(in the rows, 128 means zero)
[139 110 130  82 217  91 124 154 114 127 127  48 160 184 138 113 105 164
 146 121  91 196 125 153  56 109 163 138 138 156 126 142 130 156 154 140
 138 150 106 103 126 143 144 128] | biv
[132 123 158 126 197  81 144 166 136 105  92  60 153 178 115 140 114 174
 142 104  69 212 146 160 104  95 158 114 144 139  95 150 143 158 131 118
 101 134 110 154  87 131 123 111] | Vod
[133 148 124 113 110 112 127 107 160 113 117 151  94 131 151 173 134 164
  98  85 187 103  79 141  82 113 134 161  86  66 109 123  95 161 167  88
 116 121 132  48 152 147 148 161] | Vafe
[124 128 123  99 110 108  91 132 159 127 116 172 108 135 141 158 128 162
 138  91 166 108  65 134 119 158 145 166  90  82 146 141 111 162 165 102
 121 126 129 132 150 118 157 144] | Kam
[126 144 149  98 111 122 120 120 165 133 116 156 120 127 148 166 133 153
 112  75 155 104  52 136  92 132 139 144  99  67 141 132 106 152 139  74
  94 140 127 112 143 129 169 142] | Vod
[177 152 139  75 112  72 188  67 111  77 166  95 114  71 160 111 150 131
 206 124 204  88  40 147 142 123 172 143 129 143 118 115 123 146 124 124
  91  98 181  83 152  96 128 119] | Vafe
[133 149 120  88 112 134  95 104 128 124 116 165 113 132 155 180 157 156
  95 109 178 106  54 129 111 159 158 162  84  98 139 142  96 166 170  87
 119 124 116  94 158 122 181 152] | Vafe
[132  94 111  90 159 104  78 140  84  86  91 130 124 117 131 151 145 118
 107 195 124 120 147 156 132 151 118 132 135 137 101 135 113 134  62 101
  49 108  83 188 130 114  70  60] | Feno
[183 131 132  69 118  69 158  77 123  78 151 115  95  71 156 136 159 105
 187 121 185  90  62 123 130 170 154 148 125 136 127 123  98 138 122 100
  92 109 161  91 160  85 132 127] | Feno
[118 147 111 136 162  79 104 167  49 106 115 118 143  73 139 121 136 120
 130  90 138 112 149 140 132 101 171 107 174 138 127 138  48 149 142 109
 129 101 125 103 131 188 145 111] | tep
[157 133 135  56 113  86 161  93 148  82 141 115 125 101 154 114 140 131
 201 113 171 106  74 155 161 132 167 160 140 141 122 138 104 128 162 107
 112 109 131 123 168 106 161 106] | ris
[101 150 106 124 133 177 136 119 115 145 117 118 136 184 116 138 135 126
 125 141 111 156 149 134  91 134 103 171 169 175 204  87 105 140 145 135
 156 129 122 116 129 107 157 112] | tep
[118 127 105 116 143 182 153 159 129 136 134 124  99 147 134 151 125 124
 161 142 119 117 197 112  99 150 117 169 161 159 187  85 112 139 137 123
 135 136 161  69 137 107 122 127] | Feno
[137  96 120  92 173 122  42 114  92  95  82 117 122 126 136 147 172 126
 106 206 154 122 165 163 162 102 113 132 105 174 140 166 128 125  77 100
  70 106  52 187 107 115  92  48] | Kam
[167 158 117  50 112 106 170  94 127  85 158  83 111  83 156 153 111 144
 182 122 196 112  50 143  99 151 167 183 118 104 104 112 111 144 132 105
 117 130 178 103 141  85 135 114] | Gozar
[108 131 112 104 128 167 155 121 137 138 125 136 104 140 125 147 124 121
 142 144 104 126 174  99 118 149 115 167 159 161 193  75  89 140 156 139
 135 137 149  89 137 103 131 116] | Feno
[191 132 116  88 111  95 189  45 115  54 146  75  96  69 152 132 143 153
 157 110 200  77  81 134 136 152 173 173 100 116  89 125  96 163 147 105
 119 120 160 107 165  76 149 149] | tep
[127 140 114 139 126 171 176  93 124 119 119  86 126 151 135 132 123 128
 140 155 134 111 194 130 114 119  88 171 156 160 193  73 135 150 134 159
 145 138 150  76 117  89 123 121] | tep
[138 167 148 106 143 165 122 106 105 109 138 127 101 145 123 113 135 130
 101 160 187 155 152 134 100  92 136 102  68 125  82 159 122 164 127  92
 112 168  92  97 128 147 153 171] | Kam
[136 131 147 123 196  96 135 160 124 116 101  55 148 175 113 130 106 161
 133 106  60 219 146 134  90 105 163 125 147 149 124 145 127 181 148 138
 114 138 136 137 120 153 112 112] | biv
[123 117 123  81 147 102  58 126  63  86  82 135 129 126 124 151 152 109
  97 193 125 136 146 154 144 123 104 131 163 139 126 149 100 136  72 109
  57 121  76 181 128 112  75  57] | Feno
[142  93 130 115 164 104  93 141  90 109 105 105 118 136 133 151 126 151
 115 207 154 120 165 166 127 135 138 124 132 117 116 130 167 134  74 168
  71 120 123 156  95 121  78  73] | biv
[112 131 111 121 141 182 157 159 157 148 134 109 130 162 133 144 105 124
 160 142 129 152 184 128 123 120 111 164 158 176 207  83 120 134 150 152
 159 124 170  82 131 115 129 107] | biv
[113 136 101 106 173  80  73 202  57 111 118 112 137  70 142 145 110 132
 161  75 143 109 144 141 127  90 185  86 176 147 139 119  50 124 130 109
 114 113 120 114 104 170 152 100] | Vod
[138 102 113 127 151 122 100 122  84 107  79 114 132 131 137 145 149 137
 106 180 121 110 145 158 136 122 117 149 150 126  89 127 105 149  71 114
  69 131  98 158  99 120  64  53] | tep
[111 138 119 111 127 183 142 145 135 120 134 144 113 145 127 138 125 123
 161 128 123 135 182 119 118 140 108 148 151 171 211  94 122 146 132 140
 126 134 133 113 158  93 128 129] | Feno
[127  97 121 100 174 116  80 147 116 104  72 112 132 142 130 164 145 139
 124 182 145 113 167 166 147 103 133 159 119 151  93 140 117 130  75 116
  49 117  97 177 123 134  85  56] | biv
[187 149 105 117 116 113 191  81 132  66 157  79  95  75 154 127 144 139
 183 116 190 100  61 125 124 122 149 144 101 143 107 126 115 165 119 100
 100 111 155  79 177  97 129 141] | Vafe
[122 162 112 136 121 205 157 157 120 129 117 102 117 173 117 135 125 134
 172 133 112 147 155 114 121 107  82 154 176 188 222  86 101 140 137 126
 143 121 153 103 140  98 133 115] | Vafe
[122 163 138 103 118 157 161 113 117  93 134 115  98 153 135 116 119 125
 127 180 182 132 159 143 138  87 137 121  99  94  67 125 149 171 126 120
 135 158 103  36 150 146 153 195] | ris
[112 133  96  82 166  90  80 205  75 122 111 122 150  75 141 143 108 117
 167  96 126 128 136 138 123 112 186 117 175 140 151 130  47 135 148 105
 134 119 131  99 107 185 138 100] | Gozar
[136 125 162 125 187  96 121 172 120 112 112  67 141 171 129 115 108 179
 130  87  64 200 130 145  93 108 147 110 133 123 114 148 150 168 150 134
 108 155  96 150 111 127 123 120] | Vod
[131 134 106  86 117 102 120 114 162 127 132 148 123 131 154 156 106 159
 133  73 171  92  64 136  81 145 132 171 103  73 143 121  94 167 153 106
 120 142 154  88 172 143 157 163] | biv
[111 146 111 146 124 172 178 139 137 126 135 130 105 139 124 164 113 115
 154 155 117 151 201 113 116 160  85 168 167 154 176  66 118 129 139 170
 144 137 170 108 132  87 111 112] | Feno
[136 177 133 124 125 148 164 119  84  92 127  92  84 127 122 127 120 134
 100 150 156 164 127 117 111  97 141 121 105 113  84 130 125 163 132  91
 128 151 121  69 145 145 163 192] | Vafe
[152 125 155 131 185 120 162 126 101 111 119  58 151 175 123 111 142 160
 123 115  58 195 115 120  77 147 163 130 144 146 104 136 129 168 165 125
 122 123 128 123 116 145 128 119] | Vafe
[139 163 152 100 120 132 142 118 106 107 133 114 117 160 132 119 132 124
  99 167 189 147 119 153 105  81 133 107  78  96  65 126 133 166 142 102
 116 135 120  51 128 146 141 191] | Vafe
[102 166 105 120 165  99  79 208  64 122 106 138 119  75 129 137 111 114
 166  86 126 133 148 131 120  87 180  94 181 168 173 129  72 131 135 105
 135 121 146 111 109 180 144  75] | Kam
[126 145 112 133 127 160 158 120 131 121 141 119 121 164 131 129 135 143
 152 134 150 138 167 130 118 107  93 143 148 176 196  98 118 161 149 149
 139 108 134  64 120 111 120 118] | Vafe
[130  83  92  83 144 115  65 143  94 112 104 146 121 122 129 134 149 119
  96 186 104  98 176 163 130 130 111 133 155 124 103 140 111 119  89  95
  55 118  89 185 118 132  56  47] | Feno
[132 144 122  74 115 119  95 122 156 131 116 147 109 146 151 175 108 146
 119  70 185 106  70 134  76 148 122 178  99  87 140 108  81 148 149  91
 126 143 153  85 162 127 157 158] | biv
[111 123  99 114 118 198 152 125 140 128 140 120 122 142 139 148 110 138
 167 154 153 135 155 124 112 145  88 193 155 166 218  86 114 127 152 161
 151 125 158 104 123  97 114  93] | Gozar
[121 109 113  98 159 114  81 120  74  97  83 114 129 105 128 152 133 131
 118 195 135 131 139 154 138 134 122 159 163 143 113 153 101 123  62 124
  61 135 101 164 106 134  70  56] | Gozar
[134 133 132 114 151 130  92 150  83  70  54 133 111 114 112 168 145 130
 104 159 135 114 165 158 148 109  94 124 139 138 101 142  81 123  68  83
  53 136  93 200 108 127 101  46] | Vod
[110 141 110 104 132 185 137 117 121 133 139 109 125 153 126 143 118 136
 154 135 141 150 154 121  95 126  91 178 157 165 211  93  97 141 132 147
 153 132 143  98 120 106 113 112] | Gozar
[119 142 119 139 142 203 131 131 135 125 146 103 111 153 127 126 120 138
 143 141 135 129 208 133 102 119  74 160 134 162 207  82 109 126 165 164
 161 118 165 108 149 112 104 106] | Kam
[179 137 139  80 118 101 177  60  99  63 139  90 107  77 147 116 145 139
 174 130 205  83  83 143 143 145 175 159 121 137 102 129  97 149 117 104
  90 126 151 115 158  86 147 145] | tep
[120 136 104 152 171 101  93 177  94 119 132 142 110  58 137 138 122 142
 167  82 144  91 169 135 130 104 191  84 144 140 138 120  72 150 128 154
 124 111 168  88 123 180  97 109] | Kam
[123 145 145 106 125 153 163 111  94  88 131 116 102 110 135 132 108 126
 104 173 194 165 141 133 123 103 129 136  94  83  78 150 130 166 104 104
 134 172 118  59 124 147 132 200] | Gozar
[102 145 110  99 132 168 141 143 146 137 112 109 124 154 117 145 125 117
 167 158 109 142 146 121 115 126  96 193 154 164 206  83 103 133 136 142
 144 130 130  99 139 113 133 104] | Gozar
[132 185 156 119 116 154 171 116  89 100 137 113  97 139 136 125 114 138
 111 163 209 158 118 119 121  87 138 107  82 105  77 124 122 193 116 101
 109 154 119  38 127 136 150 201] | Vafe
[123  84 129  95 134 118  90 115 114 110  86 147 148 117 125 135 156 108
 113 198 135 103 165 173 173 113 126 123 153 141 106 143 103 104 101 131
  77 106  77 188 115 129  89  45] | ris
[119 142 123  81 101 102  81 151 127 117 114 173 105 108 157 164 121 128
 109  82 164 101  50 115  97 170 127 163 114  80 162 139  94 170 147  81
 110 135 115  96 189  98 150 142] | Feno
[133 102 126 103 174 128  63 128  73  88  76 137 107 119 125 148 143 132
 126 178 144 115 161 156 126 130 131 135 129 146 105 138 100 136  62 105
  56 143 102 172 101 143  70  66] | Kam
[165 143 120  51 110  92 149  66 102  78 159 113 103  66 161 131 134 115
 173 134 197  97  52 122 132 150 145 151 135 136 137 120  84 139 113 107
 100 128 140  98 177  67 136 128] | Feno
[148 117 150 115 184 102 128 147 126 114 107  46 145 167 119 121 132 162
 125  98  67 183 113 129  82 109 167 131 138 140  97 159 132 150 165 115
 108 148  85 151 120 113 150 104] | Vod
[167 136 126  83 109 103 169 101 117  55 129  75 109  89 148 123 125 133
 183 111 171 111  55 130 152 108 140 151 136 127 110 133 113 151 117  75
  96 122 152 123 151  84 134 109] | Vod
[128 116 125 113 155 121  85 142  81  96  86 125 141 141 126 133 158 127
 107 193 147 128 150 169 135 100 108 126 139 162 116 145 108 139  89 106
  51  92  80 164 115 141  79  46] | Vafe
[113 129 102 100 193  70  93 187  47 120 138 102 139  79 149 142 104 120
 163  86 153 139 162 141  96  90 189 113 164 156 147 111  67 133 159 140
 152 115 156  88 109 196 146 119] | biv
[132 174 135 106 128 144 150 151  95 108 134 110 106 148 138 120 118 129
 131 163 181 155 129 128 129  90 130 113  85 128  98 117 133 192 117  94
 117 145  99  53 129 130 152 186] | Vafe
[138 147 153 107 143 134 168 102  79  96 110  93 110 131 133  97 110 136
 104 154 189 137 128 130  97  96 132 133  90 120  67 143  92 157 126  76
 106 179  98  83 136 143 178 204] | tep
[131 159 142 102 132 163 119 113  98 107 121 124 119 134 127 110 116 120
  93 150 169 139 129 132  98  90 124  93  74 104  95 149 133 166 110  95
 135 179 101  96 139 132 151 186] | Kam
[127 162 103 161 125 166 165 121 112 123 115  89 108 132 119 134 126 138
 136 132 111 102 181 104 125 146 100 169 172 146 184  86  76 146 153 146
 146 128 163  86 154 118 149 137] | tep
[122 134 121 102 178  81 104 187  57 105 113 107 139  61 145 148 118 124
 157  99 154 118 152 131 123 124 167 136 158 138 129 135  44 139 135 109
 124 111 147  98 105 179 124 100] | Gozar
[150  95 116 120 151 150  88 138  76  86  91 137 121 114 137 152 159 134
 107 184 148 101 150 158 131 148 123 127 130 135 114 139 109 145  73 104
  56 119  90 161 122 130  76  73] | Vafe
[102 131 125  93  77 103 120 103 188 138 124 196 126 131 155 145 128 145
 123  84 175  92  60 141 151 133 136 152  98  78 135 137 114 156 166 102
 128 105 113 101 161 135 165 147] | ris
[108 135 104  95 135 184 152 106 129 149 144 117 119 169 152 116 126 132
 165 152 143 110 162 123 115 113  74 172 142 191 196  77 105 126 150 129
 153 123 131  84 121 120 139  99] | ris
[137 133 144 100 183  98 131 150 103 103 118  57 128 167 123 128 121 155
 120 113  66 196 151 118  85 127 159 142 151 131  95 142 126 180 149 122
 116 143  98 111 133 110 111 118] | Feno
[120 149 108 121 163  78 101 183  74 110 128 119 135  63 139 133 126 117
 159  81 141  98 153 143 140  95 166  80 161 153 136 119  71 124 126 112
 114 102 143 110 111 173 146 101] | Vod
[115 143 107 126 159 179 136 133 135 127 119  96 108 171 119 145 106 148
 162 134 142 142 192 128  94 108  97 178 165 194 199  93  81 110 167 171
 142 145 163  91 153 124 147 119] | biv
[134 118 129 106 158 116  97 128  98  88  99 125 145 115 130 153 146 131
 105 158 128 124 139 174 114 122 120 112 130 121 106 129 118 121  85 114
  63 125  86 204 108 133 108  53] | Vod
[137 139 105 142 129 194 146 134 111  99 129 112  97 166 132 141 131 142
 155 137 148 134 169 115  99 127 106 145 128 165 187  86 139 174 137 136
 131 127 134  67 126 116 124 142] | Vafe
[116 140 131  70 101 140 104 122 174 138 115 166 132 131 153 170 125 139
 101  84 161 112  67 140  91 156 117 198  99  59 139 141  94 157 141  70
 119 150 118  93 162 125 139 147] | Gozar
[107 150 133 109 167  78  91 219  73 118 114 129 154  85 148 130 114 112
 176  93 142 110 154 157 145  86 177  83 180 140 145 122  63 149 139 142
 139 100 133  75 130 173 119  92] | ris
[105 133 113 117 122 192 180 121 146 144 146 120 114 165 127 127 115 128
 177 160 131 125 192 130 125 128 117 163 163 172 184  75 143 131 145 170
 159 141 146  84 124  96 136 122] | ris
[153 125 153  67 121  83 203  78 142  72 157 112 118  88 154 101 134 135
 229 117 200 110  63 157 146 105 170 147 134 148 146 133 119 142 132 122
 114 107 145  99 164 105 149 132] | ris
[127 160 111 117 130 197 156 122 117 143 145 101 133 168 133 127 130 130
 149 134 125 136 152 113 108 142  98 161 157 187 212  96 109 154 146 126
 146 131 153  75 144  98 144 142] | Vafe
[135 141 158  97 202  93 134 151 119 136 123  68 142 158 127 128 127 162
 116 102  43 198 134 131  80 138 171 120 154 149 125 148 117 159 144 128
 123 140 124 119 134 115 114 111] | Feno
